Here is a tiny trained network, its code and every weight. The questions are about switching its units off for an input and a class, where a switched-off unit gives its printed mean instead of its output.

import numpy as np


def w(rows, s, z=0):
    codes = np.array(rows[::2]) - 128.0
    scale = np.full(codes.shape[1], s)
    scale[-1] = z or s
    return codes * scale


def norm(h):
    return h / np.sqrt((h * h).mean(-1, keepdims=True) + 1e-5)


def f(y):
    return y / 2 * (1 + np.tanh(0.7978845608 * (y + 0.044715 * y**3)))


def log_softmax(a):
    a = a - a.max(-1, keepdims=True)
    return a - np.log(np.exp(a).sum(-1, keepdims=True))


def net(x, mask):
    res = np.array(x, float).reshape(1, 8) / 4 @ E
    u = 0
    for l in range(2):
        y = f(norm(res) @ A[l][:, :-1].T + A[l][:, -1])
        res = res + np.where(mask[u : u + 4], y, B[l][:, -1]) @ B[l][:, :-1]
        u += 4
    return log_softmax(norm(res)[-1] @ U[:, :-1].T + U[:, -1])


A, B = {}, {}
E = w([
[139,109,131,118,127,107,110,139,122,132,137,131],'x0',
[131,127,129,138,133,129,139,122,119,129,128,122],'x1',
[137,104,126,136,130,120,138,118,116,133,118,130],'x2',
[126,133,118,114,127,131,141,148,121,107,135,141],'x3',
[93,110,143,65,139,151,226,138,227,202,142,103],'x4',
[185,143,234,104,129,181,129,115,66,86,54,134],'x5',
[130,128,127,133,144,124,134,131,116,131,133,124],'x6',
[172,150,200,132,170,1,189,134,143,89,109,148],'x7',
],0.0095)
A[0] = w([
[127,145,2,176,98,118,111,105,78,163,117,94,145],'L0N1',
[145,121,181,124,149,38,154,81,189,61,141,81,252],'L0N2',
[110,114,111,42,90,158,161,144,130,203,119,65,96],'L0N3',
[116,178,101,193,128,14,123,164,146,92,90,91,194],'L0N4',
],0.0075,0.0033)
B[0] = w([
[103,243,106,42,185,51,11,227,80,172,161,140,223],'L0N1',
[135,189,82,112,206,205,155,84,221,117,76,232,254],'L0N2',
[82,74,169,133,215,106,212,96,45,137,158,204,220],'L0N3',
[114,82,195,217,3,148,179,25,64,202,204,208,224],'L0N4',
],0.0066)
A[1] = w([
[155,143,165,38,122,174,141,53,69,166,170,126,136],'L1N1',
[153,103,70,148,136,206,19,127,59,50,105,2,7],'L1N2',
[102,89,175,132,96,119,238,90,223,157,65,141,165],'L1N3',
[168,102,139,168,176,151,46,102,128,20,106,126,101],'L1N4',
],0.0059,0.0019)
B[1] = w([
[132,11,169,118,45,122,81,161,112,49,98,44,191],'L1N1',
[157,126,55,167,25,95,177,241,173,165,60,138,195],'L1N2',
[173,139,93,130,129,109,62,174,127,110,164,37,254],'L1N3',
[146,143,126,159,66,144,224,76,177,102,93,88,172],'L1N4',
],0.011,0.0064)
U = w([
[114,181,70,128,116,114,49,181,57,151,162,132,254],'0',
[126,167,133,198,114,105,138,64,79,150,184,226,2],'1',
[169,142,89,150,61,146,162,184,94,135,39,96,202],'2',
[185,164,184,150,117,159,171,55,73,55,87,157,205],'3',
[9,98,96,58,183,126,161,153,108,177,166,93,47],'4',
[171,150,81,129,178,107,196,109,191,150,204,129,96],'5',
[139,60,184,97,132,229,126,145,61,92,150,58,160],'6',
[182,171,175,51,211,135,154,149,170,84,54,102,26],'7',
],0.012,0.00095)

Each question gives the input, the list of numbers given to net, and the class t.
The units are the neurons (one row each of A and B). Each row of codes is followed by its name. A weight is (code - 128) times the scale printed after its matrix; where a second scale follows, it is the last column's (A, B and U).
mask holds one flag per neuron, layer by layer. A switched-off neuron (its flag False) gives its mean, the last column of its row in B, instead of its output. The means were averaged over made-up inputs and are rounded, as every weight is.
A unit's drop is (log p(t) with every unit on - log p(t) with that unit switched off) / (log p(t) with every unit on - log p(t) with every unit switched off).
The circuit of an input: a set's keep is (log p(t) with only the set's units on - log p(t) with every unit switched off) / (log p(t) with every unit on - log p(t) with every unit switched off). Starting from all 8 units, units are removed one at a time, each time the one whose removal leaves the highest keep (on an exact tie, the one counted first), for as long as the keep stays at least 0.8.
units of the circuit, in order: the units of the circuit, biggest drop first
k most important neurons: the k neurons with the biggest drops, biggest first
top k neurons in layer l: the k neurons of layer l with the biggest drops, biggest first
drop when u is switched off: that unit's drop, to one decimal
input [5,6,3,-2,-7,6,0,0], class 2: 2 most important neurons : L1N2; L0N3
input [1,1,3,6,7,1,1,-5], class 6: units of the circuit, in order : L1N1
input [-2,3,8,-8,-2,6,-7,-2], class 2: units of the circuit, in order : L1N2; L0N4
input [2,5,2,-2,6,2,-1,-2], class 6: 2 most important neurons : L1N1; L0N1
input [-8,-8,1,2,8,6,-6,0], class 6: units of the circuit, in order : L1N1; L0N3
input [2,-8,1,-2,0,0,-4,7], class 1: 2 most important neurons : L0N4; L1N4
input [8,2,6,3,1,-1,-6,-2], class 4: top 2 neurons in layer 1 : L1N3; L1N2
input [0,-7,-3,1,-7,-7,-5,2], class 1: 2 most important neurons : L0N4; L1N3
input [-5,-3,-1,8,-4,-4,-5,2], class 1: 2 most important neurons : L0N4; L1N3
input [-7,5,2,-2,-1,0,-2,3], class 1: 2 most important neurons : L0N4; L1N4
input [-1,-1,-5,-3,-2,2,3,-7], class 2: top 2 neurons in layer 0 : L0N4; L0N2
input [7,-3,3,8,7,1,3,0], class 6: top 2 neurons in layer 0 : L0N1; L0N2
input [-6,6,-8,6,-5,1,1,-7], class 2: top 3 neurons in layer 1 : L1N2; L1N3; L1N4
input [-1,0,1,8,-3,-3,6,4], class 1: units of the circuit, in order : L0N4
input [-8,-5,0,-2,-6,5,5,-5], class 2: drop when L1N2 is switched off : 0.3
input [-3,3,0,4,-1,-8,8,4], class 1: drop when L0N4 is switched off : 0.6
input [1,5,6,3,-2,-7,-3,5], class 1: drop when L0N4 is switched off : 0.7
